Every row comes from one small tree of marks. The marks that hang from a mark follow it in brackets, in alphabetical order. Every link used is in the known rows. Which tree was each row made from?
Each row is shifted at random along 5 fixed directions that mean nothing.
Known rows
bipuf{rofolif{baroteg} zene{zisum}}: [-1.289  1.030  0.331  0.991 -0.373  1.349  0.786  0.489 -0.760 -1.248
  0.189  1.567  0.082 -1.136 -0.688  0.955 -1.139 -0.677 -1.922 -0.287
 -2.174 -1.820  2.035 -1.996 -1.156 -0.319 -0.761  1.151  0.432 -1.280
  2.062  1.535 -0.748  0.779 -1.335 -0.087  0.021 -0.821 -3.357 -1.169
  1.283 -0.828  1.123]
baroteg{lomuba{kofa{bugo{bipuf{pusu} kivil}} nebeme} rofolif}: [-1.026 -4.326  0.461 -1.874 -0.644  0.307  1.546 -1.514 -3.816 -0.002
  2.351 -0.735  3.525 -0.469 -3.979 -2.320  0.563 -2.022 -0.046  0.793
 -0.938  1.079  5.034  2.026  3.568 -2.025 -1.359 -5.647  2.021 -0.386
  0.855  2.491  0.017  3.511 -0.497 -1.688 -1.645  1.568  1.924 -1.510
 -1.235 -3.745  0.375]
bugo{bipuf kivil{nebeme zene{zisum}} rofolif}: [-3.950  0.890  4.124  0.699 -2.771 -3.622 -4.232 -0.060 -1.040 -4.214
 -0.460 -2.552  0.297 -0.771  3.288 -0.570  2.538 -5.179  0.853  1.257
  3.012  1.768 -1.064  4.730 -0.377 -5.041  5.165  0.051 -1.321  1.525
 -0.312 -3.698  1.390 -3.003 -1.539  2.526  1.222  0.883  1.406 -5.310
  1.465  8.273  1.530]
zene{bipuf{pusu rofolif{baroteg{lomuba{kofa} nebeme}}} zisum}: [-0.312 -3.225 -2.196 -3.777  0.970  1.610 -0.108 -0.166 -1.331  3.173
  2.904  2.062  2.395 -0.420 -4.444  1.985  0.778 -3.964 -2.810  3.036
 -2.296 -1.439  6.320  1.525  2.870 -0.523 -0.512 -4.422  0.789 -1.687
  4.403  3.280 -0.012  4.935  0.729 -0.380 -0.898  0.393 -1.967 -2.854
 -1.496  0.147 -2.245]
nebeme{lomuba{kofa{bugo{bipuf{zene} kivil rofolif{baroteg}}}}}: [ 0.088  1.141 -1.979  1.670 -0.242 -0.398 -1.658 -0.180 -1.422 -4.350
  0.271  0.527 -1.479 -1.272  0.958  2.296  1.186  1.694 -1.227 -1.765
  1.117 -0.851  0.178 -1.885 -2.068 -0.601  1.976  3.405 -0.673 -1.895
 -0.029 -0.653 -0.207  0.703 -3.144 -2.570  0.721 -1.367  1.299 -2.517
  1.063  2.050  1.563]
bugo{bipuf{pusu rofolif{baroteg{nebeme{lomuba}}} zene} kivil}: [-2.833  5.645  3.992 -3.247  1.897 -1.298 -2.284 -0.212 -0.118 -5.283
  1.302  1.442  0.597  0.190  4.242 -2.213  0.242 -9.186 -1.374  1.071
  2.846  0.489 -0.518  3.301 -0.508 -6.121  2.010  0.636 -1.411 -0.982
 -3.645 -5.354  0.582 -6.224 -5.689  1.614 -1.423 -0.851  0.677 -3.561
  3.008  4.948  3.009]
lomuba{kofa{bugo{bipuf rofolif}} nebeme}: [ 0.554 -6.712 -1.049  0.184 -3.506  0.626 -0.807  0.441 -3.393  3.524
  2.162 -2.210  1.735  0.176 -4.087  1.661  3.101 -1.037 -0.028  1.304
  1.164  0.873  2.669  3.281  3.383  0.132  1.443 -3.596  1.519  0.804
  5.776  2.991 -0.931  8.518  2.915 -2.907  0.276  2.121  4.836 -3.014
 -1.966  2.216 -1.106]
rofolif{baroteg{lomuba{kofa{bugo{bipuf{zene}}} nebeme}}}: [ 0.326  0.293 -1.549 -2.940  0.361  0.096  0.776 -0.466 -0.654 -2.175
  1.014  0.707  1.018 -0.965 -1.645  0.091  0.299 -0.485 -2.609 -0.487
 -0.310 -1.185  2.744  0.935 -0.408 -1.167 -0.858  0.379  0.574 -0.635
  0.610  0.817 -0.526  0.948 -1.621 -1.366 -1.491 -0.143 -0.020 -1.099
  0.392 -0.428 -0.462]
pusu{rofolif{baroteg{nebeme}} zene{bipuf}}: [-1.621 -0.611 -0.354 -1.301  1.777 -0.402  3.863 -0.479 -0.130 -1.277
  0.855 -0.118  0.856  0.082 -4.161 -0.045 -0.111 -2.950 -1.337 -0.038
 -2.653  1.388  1.024  1.501  1.285  0.553 -2.911 -2.059  0.432  0.750
  0.289  0.332 -2.002  1.774 -2.251  2.466 -2.155  0.879 -1.674 -0.365
  0.230 -3.327  0.479]
zisum{bipuf{pusu zene} rofolif{baroteg{lomuba{kofa{bugo}}}}}: [ 0.616  1.040 -2.287 -1.411  3.803  1.927  2.084 -1.074 -1.985 -0.142
  0.660  0.125  2.210  0.818 -1.409  1.069 -3.106 -3.723 -2.087 -2.315
 -2.794  0.675 -0.060  0.342  0.175 -0.549 -1.347  0.045  0.522 -0.612
  1.664  1.420 -1.665  2.764 -3.610 -2.631 -1.306 -1.283  0.628  0.727
  3.257 -1.740 -0.418]
kivil{bipuf{pusu rofolif} bugo zene{zisum}}: [ 1.868 -1.955 -0.741 -1.302  0.584  3.255  1.763  1.796 -1.068  6.032
 -0.017  0.367  0.537  2.863 -2.740  1.598 -0.922 -4.002 -0.599  0.393
 -2.981  1.405  3.311  1.829 -0.174  0.707 -2.466 -1.345  1.403  2.076
  5.329  3.142  1.358  4.868 -0.920 -0.318  0.478  0.460 -1.372 -0.771
  0.219  1.431 -3.456]
nebeme{lomuba{kofa{bugo}}}: [ 1.111  2.571 -0.636 -2.465  0.585 -2.490 -3.536  0.903  2.110 -3.529
  1.326  0.138  0.079 -0.358  0.403  0.796  3.002 -2.301 -2.573  1.328
  2.671 -1.230 -0.770  1.124 -0.901 -2.843  1.293  3.010 -0.141 -0.958
 -2.326 -3.375 -0.965  0.221 -2.368 -2.116  0.387 -0.029  4.730 -1.875
 -0.639  4.984 -0.334]
bugo{bipuf{pusu zene{zisum}} kivil{nebeme{lomuba}} rofolif}: [-1.878 -2.330  2.458  0.947  1.109 -1.228  1.146  0.159 -2.580  0.116
  1.203 -0.662  1.938  2.411 -0.346  0.001  0.237 -6.635  1.512 -0.378
 -1.317  3.085  0.932  0.838 -0.443 -3.091 -0.405 -2.778 -0.373  0.142
  1.843  0.004 -0.791  2.118 -3.771  2.279  0.346  0.652  0.806 -3.418
  0.950  2.448  1.019]
nebeme{lomuba{kofa{bugo{bipuf{zene{zisum}} rofolif}}}}: [-1.718  2.793  4.869 -0.678  2.039 -2.913  2.267 -0.483  0.764 -4.641
  1.860 -2.946  1.614  0.042  0.750 -2.554  0.321 -5.900 -0.101  0.614
 -0.266  1.746 -0.900 -0.522 -2.824 -4.256 -0.932  0.284  2.214 -0.490
 -4.038 -5.925 -1.235 -1.180 -5.061  2.481 -0.085  0.996  4.833 -2.004
  0.806  0.037  1.343]
kofa{bugo{kivil{zene}}}: [ 1.196 -1.513 -1.093 -2.199  1.107 -1.018  1.044  1.567  0.573  0.372
  0.843 -0.978  0.023  2.100 -2.131  0.197  0.915 -3.340 -0.158 -0.802
  0.011  2.120 -0.541  2.948  1.804 -0.395 -1.636 -0.311 -0.274  2.211
  1.130 -1.292 -2.120  4.115 -1.408 -1.140 -0.211  2.223  1.905 -0.190
 -0.513  1.639 -1.278]
kofa{bugo{bipuf{pusu} kivil{nebeme zene{zisum}} rofolif}}: [ 0.154 -1.016 -2.925  0.961  0.210  2.277  0.197  1.413 -2.653 -1.599
 -1.632 -0.274 -2.738 -1.053  0.288  1.308 -1.911  1.014  1.839 -2.956
 -1.968  0.052  1.408  1.164 -1.518  0.458 -0.259  1.442 -1.852  0.766
  3.381  1.559  0.462 -0.925 -3.156 -0.237  1.275 -0.748 -4.222 -0.386
  1.545 -0.497  0.527]
lomuba{kofa{bugo{kivil}} nebeme}: [-0.080 -2.155 -2.058  0.645 -2.830  2.535  0.799  0.183 -3.352 -3.702
 -0.536 -1.413 -0.923 -3.884 -2.472 -1.881 -0.710  4.820  2.050 -0.911
 -0.473 -2.802  3.916 -1.346  0.993 -0.307 -0.287  0.342  0.192 -1.023
  0.985  2.827 -0.775 -1.272 -1.808 -2.466 -0.621 -1.129 -1.339 -0.974
 -0.708 -6.031  2.372]
zene{pusu rofolif{baroteg{lomuba{kofa}}} zisum}: [-1.116 -4.617 -3.049 -0.238  2.530  0.365  0.087 -1.046 -1.249  1.266
  0.959 -1.088  0.715 -1.270 -4.491  3.567  0.368  0.203 -0.121  0.904
 -4.478 -1.829  3.100 -2.416  0.777 -0.274 -0.866 -1.096  1.571 -0.760
  3.652  2.601  0.159  4.048 -1.496 -0.676  0.390 -0.389 -2.123 -2.060
 -1.311 -2.712 -1.482]
rofolif{baroteg{lomuba{kofa{bugo{bipuf}}} nebeme}}: [ 0.956 -2.231 -1.743 -5.867  2.376  0.530  4.950 -0.738 -0.351 -0.255
  2.631  1.765  2.784 -0.013 -5.307 -0.826 -0.309 -1.900 -2.400 -0.263
 -2.746 -0.508  5.038  1.668  1.328  0.025 -4.725 -3.324  1.302 -0.537
  0.983  1.899 -0.987  2.560 -1.351  0.197 -2.333  2.134 -0.813  0.781
 -1.481 -5.529 -1.520]
bugo{bipuf{pusu rofolif{baroteg{lomuba nebeme}} zene} kivil}: [-3.018  2.150  2.129 -0.087 -0.045  0.421 -1.929 -1.021 -2.862 -2.543
  0.747  1.257  0.811 -0.135  2.831 -0.710 -0.166 -4.954 -1.072 -0.105
  2.008  0.568  1.121  1.621  0.972 -3.793  2.587 -1.002 -0.597 -1.558
 -0.623 -1.258  0.878 -2.558 -3.150  0.413 -0.712 -0.894 -0.718 -3.463
  3.099  3.181  3.213]
rofolif{baroteg{lomuba{kofa{bugo} nebeme}}}: [ 0.501 -0.224 -1.263  0.224  1.386 -0.034  1.102 -0.743 -0.590 -1.943
  0.913 -1.917  0.051  0.006 -1.219  1.254  1.260  1.491 -1.670 -0.813
 -0.958  0.269  1.004 -1.712 -0.940 -0.118 -1.174  1.139  2.566 -0.720
 -0.111  0.490 -1.395  2.588 -1.502 -2.891 -0.879 -0.015  2.593 -1.074
  0.944 -1.563  0.322]
zene{bipuf{pusu{rofolif}} zisum}: [-1.942  2.476 -1.567  2.294  0.163  0.581 -6.407  0.167 -0.113 -1.888
 -0.866 -1.892 -2.951 -1.766  3.395  3.258  1.416 -0.707 -1.271  1.481
  1.084 -0.792 -0.419  0.539 -1.439 -1.445  5.152  2.422 -0.517 -1.356
  1.458 -1.995  0.511 -2.068 -0.899  0.304  2.240 -2.236 -0.211 -3.887
  2.405  6.601  0.400]
lomuba{kofa{bugo{bipuf{zene{pusu}}}} nebeme}: [ 2.076 -0.541 -2.478 -2.147  3.828  1.855  2.414  1.800 -0.411 -0.570
 -0.065 -3.587 -1.458  1.835 -2.496 -0.510 -1.011 -2.567 -0.349 -0.863
 -1.642  0.570  0.210  0.670 -0.863 -0.176 -2.729  0.164  0.786  0.485
  3.023 -1.656 -2.023  2.754 -4.468 -1.402 -0.744 -0.693  2.780  0.004
  0.837 -2.001 -0.785]
bugo{bipuf{pusu{rofolif} zene} kivil{nebeme{lomuba}}}: [-0.693  0.646  0.883  2.444  2.743 -0.729 -0.913  0.701 -1.244 -0.052
  0.122 -1.756 -0.002  4.103  1.649  1.458  1.158 -5.887 -0.285 -0.759
  0.529  3.744 -1.987  0.088 -1.187 -2.252  0.368 -0.127 -0.335  0.133
  1.095 -1.526 -1.520  2.609 -4.470  0.088  0.360 -0.728  3.800 -3.146
  2.984  5.100  1.540]
zisum{zene{bipuf pusu{rofolif{baroteg{lomuba{nebeme}}}}}}: [-0.976 -1.805 -2.825 -1.567  1.213  0.900  1.632 -1.410 -1.661 -0.923
 -0.503 -0.441  0.810 -1.985 -4.176  0.604 -1.981  0.643 -0.471 -0.603
 -3.413 -0.721  1.975  0.355  1.183 -0.328 -0.745 -0.451 -0.251 -1.318
  0.701  2.822 -0.191  0.191 -3.603  1.099 -2.011 -1.615 -4.641  0.007
  0.184 -3.931  0.280]
baroteg{nebeme{lomuba{kofa{bugo}}} rofolif}: [ 1.025 -3.145 -1.578  0.119 -0.570  0.049  1.694 -0.520 -1.402 -0.029
  1.561  0.624  1.571 -0.889 -4.791  0.053  0.995  2.162 -2.236  0.536
 -2.334 -0.609  3.638 -1.064  1.666  1.380 -2.733 -1.961  1.735 -2.064
  1.628  3.588 -0.095  4.848 -0.106 -2.962 -1.055  1.080  0.771 -0.242
 -1.861 -4.617  0.471]
bipuf{zene{zisum{rofolif{baroteg}}}}: [-1.135 -0.651  1.338  0.391  0.353 -2.600 -1.002  0.328  0.536  1.007
  1.376 -1.411  2.193  2.118 -0.959  1.613  1.641 -5.682 -2.310  1.221
 -0.473  1.762 -1.715  1.112  1.030 -1.696  0.821 -0.269  1.245  0.872
  2.245 -1.208 -1.994  5.612  0.519 -0.517  0.284  1.382  3.283 -2.674
  0.767  5.448 -0.986]
baroteg{lomuba{kofa{bugo}} nebeme rofolif}: [-0.521  0.893  1.024 -2.199  0.929 -2.591 -0.816 -0.480 -0.027 -3.312
  1.622 -1.613  1.996  0.205 -1.243 -1.790  1.926 -2.468 -3.685  2.021
  0.644  0.530  1.253  2.562  1.913 -2.589 -0.551 -2.255  2.428 -0.756
 -2.236 -2.261 -0.483  2.043 -1.023 -2.185 -1.186  1.543  4.051 -0.772
  0.050  0.348  0.670]
rofolif{baroteg{lomuba{kofa{bugo{kivil{bipuf zene}}}} nebeme}}: [-1.149  0.449  1.227 -2.663 -1.362 -1.238  1.001 -1.413 -0.836 -2.694
  1.410  0.229  2.198 -1.772 -1.222 -1.515  1.163 -1.306 -2.108  0.979
  0.559 -0.531  3.587  1.914  1.850 -2.522 -0.034 -0.984  1.807 -0.133
 -1.955  0.157  0.550 -0.043 -1.248 -0.928 -2.373  1.099 -0.186 -2.239
 -0.180 -1.116  0.661]
bugo{kivil{bipuf{zene{zisum}}} rofolif{baroteg{lomuba{kofa}}}}: [-1.429 -2.496 -0.233  3.116  0.856  0.403  2.594 -1.026 -3.469 -1.667
  0.780 -1.721  0.161  1.709 -1.083  1.831  0.253 -0.289  0.110 -2.458
 -1.659  2.541  2.323 -2.253 -0.234  0.014  0.190 -1.950  1.554 -0.242
  1.680  1.038 -1.414  4.387 -2.267 -0.797  0.197  0.180  0.324 -2.825
  1.557 -1.428  0.940]
pusu{rofolif{baroteg{lomuba nebeme}} zene{bipuf zisum}}: [-3.672  1.856  0.743 -3.449  0.008 -2.442  1.322 -1.172  0.483 -5.559
  0.632  1.489  1.867 -3.745 -2.726 -2.095 -0.396 -3.177 -2.043  1.434
 -2.054 -1.308  2.963  2.577  0.684 -2.916 -1.122 -1.538 -0.510  0.054
 -2.794 -0.619 -0.932 -3.445 -2.399  4.382 -2.136  0.149 -4.858 -1.363
 -0.260 -1.881  0.757]
bipuf{rofolif{baroteg{nebeme{lomuba{kofa}}}} zene{pusu zisum}}: [-0.334  0.956 -1.251 -6.573  0.268 -0.434 -1.772  1.706  0.970 -1.969
  1.369  5.330  1.877 -2.323 -3.048 -0.159  0.078 -4.927 -3.666  3.186
 -1.414 -5.397  4.490  2.612  1.374 -3.841 -1.084  0.382 -1.691 -1.230
  1.701  1.508  0.145 -0.789 -2.949 -0.374 -1.929 -1.063 -5.174 -1.570
 -2.020  1.383 -0.744]
lomuba{kofa{bugo{kivil{zene{rofolif}}}}}: [-0.686  0.513 -0.175 -3.176 -1.098 -1.133 -2.265  1.079 -0.292 -3.609
  0.676 -0.852  0.197 -1.379 -0.673 -0.993  1.494 -2.929 -0.079  1.573
  2.466 -1.735  0.875  3.465  2.166 -3.221  1.877  0.461 -0.641  1.093
 -0.800 -2.941 -0.339 -0.682 -2.108 -1.565 -0.082  0.558  1.970 -2.047
 -0.878  2.251  0.305]
zisum{bipuf{zene{rofolif{baroteg}}}}: [-0.487  3.793  0.158 -0.826  2.550 -0.115 -0.388 -0.660  1.167 -2.483
 -0.342 -1.440 -0.039  0.037  1.026  0.607 -1.381 -3.520 -2.517 -0.933
 -0.182  0.220 -2.049  0.859 -1.921 -1.345  0.797  2.243 -0.765 -0.640
 -0.128 -2.713 -1.222 -1.260 -3.594  0.415 -0.326 -1.242  1.018 -0.928
  3.313  2.048  0.085]
zene{bipuf{rofolif} zisum}: [-2.874  1.683  2.948 -1.674  0.171  0.525  0.713 -0.883  0.392 -2.519
  1.002 -1.177  0.811 -3.010 -0.738 -1.908 -1.235 -3.217 -0.620  1.948
 -1.651 -1.081  3.320  0.313 -0.945 -2.293  0.346 -1.677  0.365 -1.393
 -1.115 -2.205  0.435 -3.711 -1.698  4.368 -0.174  0.136 -2.409 -2.101
  0.410 -2.106  0.398]
bugo{bipuf kivil{nebeme zene{pusu}}}: [ 1.141 -0.462 -5.063  1.795  3.299  2.368 -0.005  1.061 -1.256 -1.049
 -3.198 -1.837 -3.947  1.614 -0.388  2.433 -1.514  2.268  0.562 -3.834
 -1.987  0.776 -0.386 -1.542 -2.305  1.867 -0.455  2.655 -2.395 -0.359
  4.391  1.159  0.605 -0.237 -5.043 -0.484  1.033 -2.402 -2.791 -0.754
  2.560 -0.255  0.284]

Write each row's tree
[-0.401  1.843 -0.387 -4.721  0.784 -2.001 -1.111  1.947  0.955 -5.735
 -0.533  1.841 -0.598  0.227  0.166 -0.153  1.093 -3.293 -0.384 -0.344
  0.181 -1.228  0.650  4.472 -0.936 -3.243 -0.413  2.212 -2.883  2.003
 -0.934 -1.170 -0.193 -4.461 -4.472 -0.089 -1.066  0.081 -2.918 -0.967
  0.084  2.627  0.096]
bugo{kivil{nebeme zene} rofolif{baroteg}}
[ 0.296  1.248 -1.974 -0.149 -2.411  1.040 -3.434 -0.134 -0.563 -1.390
  0.422  2.219 -1.319 -3.524  0.889  2.550  0.967  1.815 -3.017 -0.370
  1.527 -2.119  1.497  1.651 -0.704  0.276  2.298  2.762 -1.199 -1.572
  1.331  1.105  1.409 -0.079  0.800 -1.871  0.367 -0.279 -1.521 -1.587
  0.804  3.167  0.524]
kofa{bugo{bipuf{rofolif{baroteg{nebeme{lomuba}}}}}}
[-0.375  1.404 -0.305  4.525 -0.745 -0.848 -2.970 -0.175 -0.960 -3.163
 -0.593 -3.253 -2.723 -0.909  3.263  3.264  1.915  3.076 -1.137 -1.742
  0.953  1.135 -2.864 -0.676 -2.605 -0.144  2.621  4.276  1.698 -0.079
 -0.590 -1.333 -0.664  1.242 -0.680 -3.317  1.183 -0.376  2.680 -1.589
  2.964  3.724  1.773]
kofa{bugo{rofolif{baroteg{lomuba{nebeme}}}}}
[-0.649 -2.472 -0.914 -1.362 -3.976 -0.151 -1.122 -1.247 -1.933 -2.088
  1.145  3.351  2.561 -4.238 -4.189 -1.344  1.215  3.381 -2.206  1.800
 -0.680 -3.886  5.929  0.174  2.473 -0.643 -0.318 -1.779  0.117 -3.170
  0.493  4.971  1.859 -0.278  0.555 -1.805 -1.248  0.203 -2.478 -1.223
 -2.892 -4.026  1.423]
baroteg{nebeme{lomuba{kofa}} rofolif}
[-0.873 -0.972 -2.126 -1.508 -0.788  2.574  0.084 -1.512 -1.644  0.228
 -0.656  2.147  1.209 -3.814 -2.603  0.621 -2.955  0.787 -0.797 -0.969
 -2.271 -3.392  2.992  0.466  0.687 -0.351  0.384  0.538 -1.888 -1.579
  2.994  3.904  0.892 -1.660 -2.301  0.785 -0.927 -1.736 -5.782 -0.339
  0.570 -3.154 -0.031]
zisum{bipuf{zene{pusu rofolif{baroteg}}}}
[-0.711  0.949 -0.791 -5.990  2.655  0.254  2.056 -0.661 -0.541 -3.242
  1.068  1.760  2.495 -1.531 -2.545 -1.359 -2.339 -4.169 -1.462 -0.739
 -2.406 -1.909  2.251  2.719  0.269 -2.733 -2.095 -0.475 -0.610  0.359
 -0.903 -0.522  0.242 -2.531 -3.910  0.727 -2.013  0.159 -2.429  1.103
  0.291 -3.485 -0.700]
zisum{rofolif{baroteg{lomuba{kofa{bugo{bipuf{zene{pusu}}}}}}}}
[-0.401 -2.796 -1.510 -0.788  0.821  1.029  0.843  0.059 -1.010  2.324
  0.193  0.989  0.926 -0.067 -3.456  1.911 -0.913 -1.181 -0.709 -0.034
 -2.876 -1.786  1.617 -0.484  1.101 -0.114 -1.426  0.001 -0.053 -0.151
  3.463  2.684  0.160  2.624 -2.346 -0.090 -0.806 -0.407 -3.311 -0.576
 -0.438 -1.821 -0.510]
bipuf{zene{pusu rofolif{baroteg}}}
[ 0.947  0.938 -1.873 -4.988  3.334  1.195  0.186  1.734  0.305 -0.900
  0.425  1.372 -0.150  2.552 -1.284 -0.633 -1.142 -6.351 -0.768 -0.667
 -0.078  0.045  1.957  3.261  0.991 -2.087 -1.566 -1.199 -2.469  0.922
  0.490 -1.444 -1.174 -1.203 -4.663  0.652 -0.917 -0.480 -1.578 -0.468
  0.525  0.919 -1.283]
bugo{kivil{bipuf{pusu zene{rofolif}}}}
[-1.468 -2.674 -0.978  0.971  1.688  0.069  0.063 -1.508 -0.473  0.891
  0.793 -0.957  1.014 -1.884 -2.785  2.582  0.434 -1.231 -0.383  0.743
 -3.963  0.146  1.365 -0.715  0.145 -0.764 -0.429 -0.546  1.264 -0.795
  3.022  2.666 -1.001  2.873 -1.432  0.628 -0.153 -0.163 -1.151 -2.132
 -0.051 -1.178 -0.375]
zene{pusu{rofolif{baroteg{nebeme{lomuba}}}} zisum{bipuf}}
[-0.370  3.697  0.954 -2.151  4.884  1.758  2.122  0.484  0.196 -1.685
 -0.404 -1.076 -0.851  2.361  1.784 -1.858 -2.814 -5.806 -0.097 -2.008
 -0.900  1.507 -1.021  0.778 -2.791 -1.873 -1.951  0.484 -0.301 -0.664
 -0.317 -4.079 -0.344 -4.450 -6.257  3.342  0.153 -0.864  0.278  0.487
  3.326 -0.608  0.786]
bugo{bipuf{pusu zene}}
[-1.853 -0.019 -0.663 -0.820 -2.348  1.376 -0.472 -0.863 -3.213 -3.488
  0.692  3.555  0.804 -2.751 -0.929 -0.423 -0.441 -0.267 -1.375 -0.632
  0.955 -2.456  4.393  0.017  0.965 -1.491  1.637 -0.701 -2.136 -2.600
  1.302  2.176  1.055 -1.515 -2.097 -0.234 -0.918 -1.186 -3.448 -3.044
  0.484 -0.767  2.589]
bugo{bipuf{rofolif{baroteg{nebeme{lomuba{kofa}}}} zene} kivil}
[-1.182 -0.529 -0.528  3.127  0.992  1.667  1.723 -1.784 -2.363  0.648
 -0.612 -3.205 -0.186 -0.034 -0.906  0.598 -2.086  0.508  0.922 -1.409
 -1.577  2.051 -0.889 -2.315  0.686  0.934  0.880  0.148  1.402 -2.447
  0.500  0.228 -0.190  0.963 -2.935  0.869  0.004 -1.275 -0.332 -0.976
  2.350 -2.377  1.954]
zisum{zene{bipuf{pusu}}}
[-1.455  2.427 -1.725 -0.965  1.367 -1.680 -1.505 -0.781  0.284 -4.539
 -0.402 -1.777 -0.731 -1.478 -1.170  0.708  0.502 -1.333 -2.477  0.464
  0.392 -0.931 -0.454  0.280 -0.307 -1.294  1.516  1.602 -0.690 -0.775
 -1.456 -2.476 -0.297 -0.896 -3.322  0.012 -1.152 -1.991 -0.074 -2.678
  1.456  1.660  0.474]
pusu{zene{bipuf rofolif{baroteg{lomuba{kofa nebeme}}}}}
[-0.137  0.563  1.589 -3.105  3.232 -0.755  2.586  1.190  1.477 -0.018
 -1.025 -2.453 -0.386  0.978 -1.406  0.577 -0.759 -4.359  0.530  1.610
 -4.837  0.802  0.582  2.293 -3.340 -1.886 -2.802  1.689  0.758  3.031
  1.861 -1.337  1.753 -1.199 -5.188  2.764 -1.031  0.226 -2.880 -1.240
  0.590  0.400 -2.588]
kivil{bugo{rofolif{baroteg}} nebeme zene{bipuf pusu zisum}}
[ 0.145 -2.486 -1.582  1.086  0.716  0.067  1.478 -0.215 -1.032  0.486
 -1.044 -0.843  0.138  0.129 -3.218  0.651 -0.389  1.162  0.639 -0.843
 -2.866  0.283  2.146 -2.301 -0.120  0.057 -1.482  0.344 -0.696 -0.736
  1.657  3.094  0.558  1.647 -4.209  0.177 -1.067 -1.112 -2.815 -1.893
 -0.320 -2.579  0.288]
bugo{kivil{nebeme{lomuba} zene{bipuf pusu}}}
[-1.131  0.422  1.868 -1.096  0.016 -1.957  1.607 -0.180 -0.384 -2.430
  1.575 -0.236  1.979 -0.470 -1.767 -0.952  0.287 -3.577 -1.410  1.105
 -0.635 -0.613  0.882 -0.119  0.738 -2.523 -1.120 -0.052  0.866 -0.182
 -1.428 -1.231 -1.097  1.684 -3.201 -0.639 -1.818  0.454  0.786 -2.031
 -0.002 -0.892  1.330]
bipuf{zene{rofolif{baroteg{nebeme{lomuba{kofa{bugo{kivil}}}}}}}}
[-1.422  0.064 -0.409 -4.030 -1.156  0.699 -2.630 -0.680 -2.041 -2.793
  1.472  3.705  0.779 -2.768  0.491  0.620  1.080 -2.437 -0.779  0.674
  1.215 -2.721  3.605  4.014  0.023 -2.943  2.096 -0.192 -1.420 -1.678
  0.770  0.898  2.461 -4.757 -2.055  0.547 -0.268 -0.280 -2.240 -2.292
 -0.335  1.785  0.868]
bugo{bipuf{pusu} rofolif{baroteg{nebeme{lomuba{kofa}}}}}
[-1.511  0.783 -0.109  2.489  0.860  0.324 -0.448  0.282 -1.445 -2.470
 -1.012 -1.800 -1.843  0.547  1.658  1.432 -0.937 -1.159 -0.461 -2.472
 -0.679  1.243 -1.092 -0.081 -3.322 -0.228  1.633  0.950 -0.727 -0.789
  2.560 -1.940 -0.179 -0.572 -2.509  2.307  2.371 -0.601 -0.349 -1.463
  2.814  2.656  0.840]
bugo{bipuf{zene{zisum}} rofolif}
[ 0.030 -1.992 -1.034 -2.229 -0.488 -0.930 -0.539 -0.871 -0.592 -0.595
  1.877  0.304  2.257 -0.205 -2.761  1.032  2.696 -0.262 -2.292  0.999
  0.218 -0.836  2.857  0.590  1.280 -1.371 -0.202 -0.868  1.661 -0.735
  0.768  2.092 -0.831  3.018  0.262 -2.357 -1.233  0.688  2.208 -2.125
 -0.985  0.556 -0.642]
rofolif{baroteg{lomuba{kofa nebeme}}}
[-3.265  0.068  3.285  1.030 -2.735 -1.225 -0.103 -1.714 -2.385 -5.060
  0.982 -0.535  0.626 -3.628  1.685 -1.142  0.542  0.571  1.753 -0.913
  0.844  0.137  1.026  1.149  0.397 -3.076  1.719  0.421  0.830  0.331
 -3.658 -1.209  0.126 -3.407 -1.452  0.475 -0.346  1.515 -0.948 -1.641
  0.737 -1.485  3.119]
kofa{bugo{kivil rofolif{baroteg{lomuba}}}}
[-2.510 -1.092  2.835 -1.693 -1.944 -0.739 -0.963 -0.496 -2.289 -3.181
  1.969 -1.792  1.224 -1.497  0.330 -1.638  1.784 -4.117  1.621  1.157
  3.074  0.535  1.292  4.072  2.335 -3.729  2.896 -2.250  0.400  0.772
 -0.752 -3.605 -0.091 -0.916 -1.073  0.731  0.381  2.131  3.706 -3.014
 -0.442  1.560  1.513]
lomuba{kofa{bugo{bipuf kivil rofolif}}}
[-2.420 -1.767  0.488  3.193 -1.870  0.100 -2.075 -0.992 -2.921  0.223
  0.510 -2.067 -0.682 -1.375  1.386  0.895  0.894 -1.910  2.051 -0.641
  1.851  2.518 -0.751  1.353  2.467 -1.094  3.359 -0.480  0.208  0.319
  1.685 -1.229 -0.195  1.986  0.311  0.194  1.391  1.036  1.460 -3.731
  1.349  3.624  1.730]
kofa{bugo{bipuf{pusu{zene{zisum}}} kivil}}
[ 0.894 -1.354 -2.008 -5.134  3.836  1.191  3.721 -0.025 -0.259  0.453
  0.961  0.682  2.901  1.127 -5.106 -0.877 -2.062 -4.765 -1.894 -0.579
 -3.480 -0.245  2.690  2.165  0.803 -1.493 -3.895 -2.540 -0.250  0.135
  2.545  2.142 -2.613  2.602 -4.363  0.522 -2.393 -0.397 -0.828  0.928
  0.084 -3.575 -1.823]
zisum{bipuf{zene{pusu{rofolif{baroteg{lomuba{kofa nebeme}}}}}}}
[-2.091 -1.094  3.523 -0.615 -1.000  0.269  3.109 -0.184 -2.390 -4.006
  1.100 -2.439  1.391 -1.828 -1.239 -3.365 -0.323 -1.586  3.089  0.373
 -0.378 -0.201  2.412  0.706  0.998 -3.035 -1.144 -1.881  1.621  0.651
 -2.103 -1.680 -0.935 -2.260 -3.328  1.015 -0.686  1.561  1.273 -0.902
 -0.505 -5.521  2.714]
lomuba{kofa{bugo{kivil{nebeme} rofolif}}}
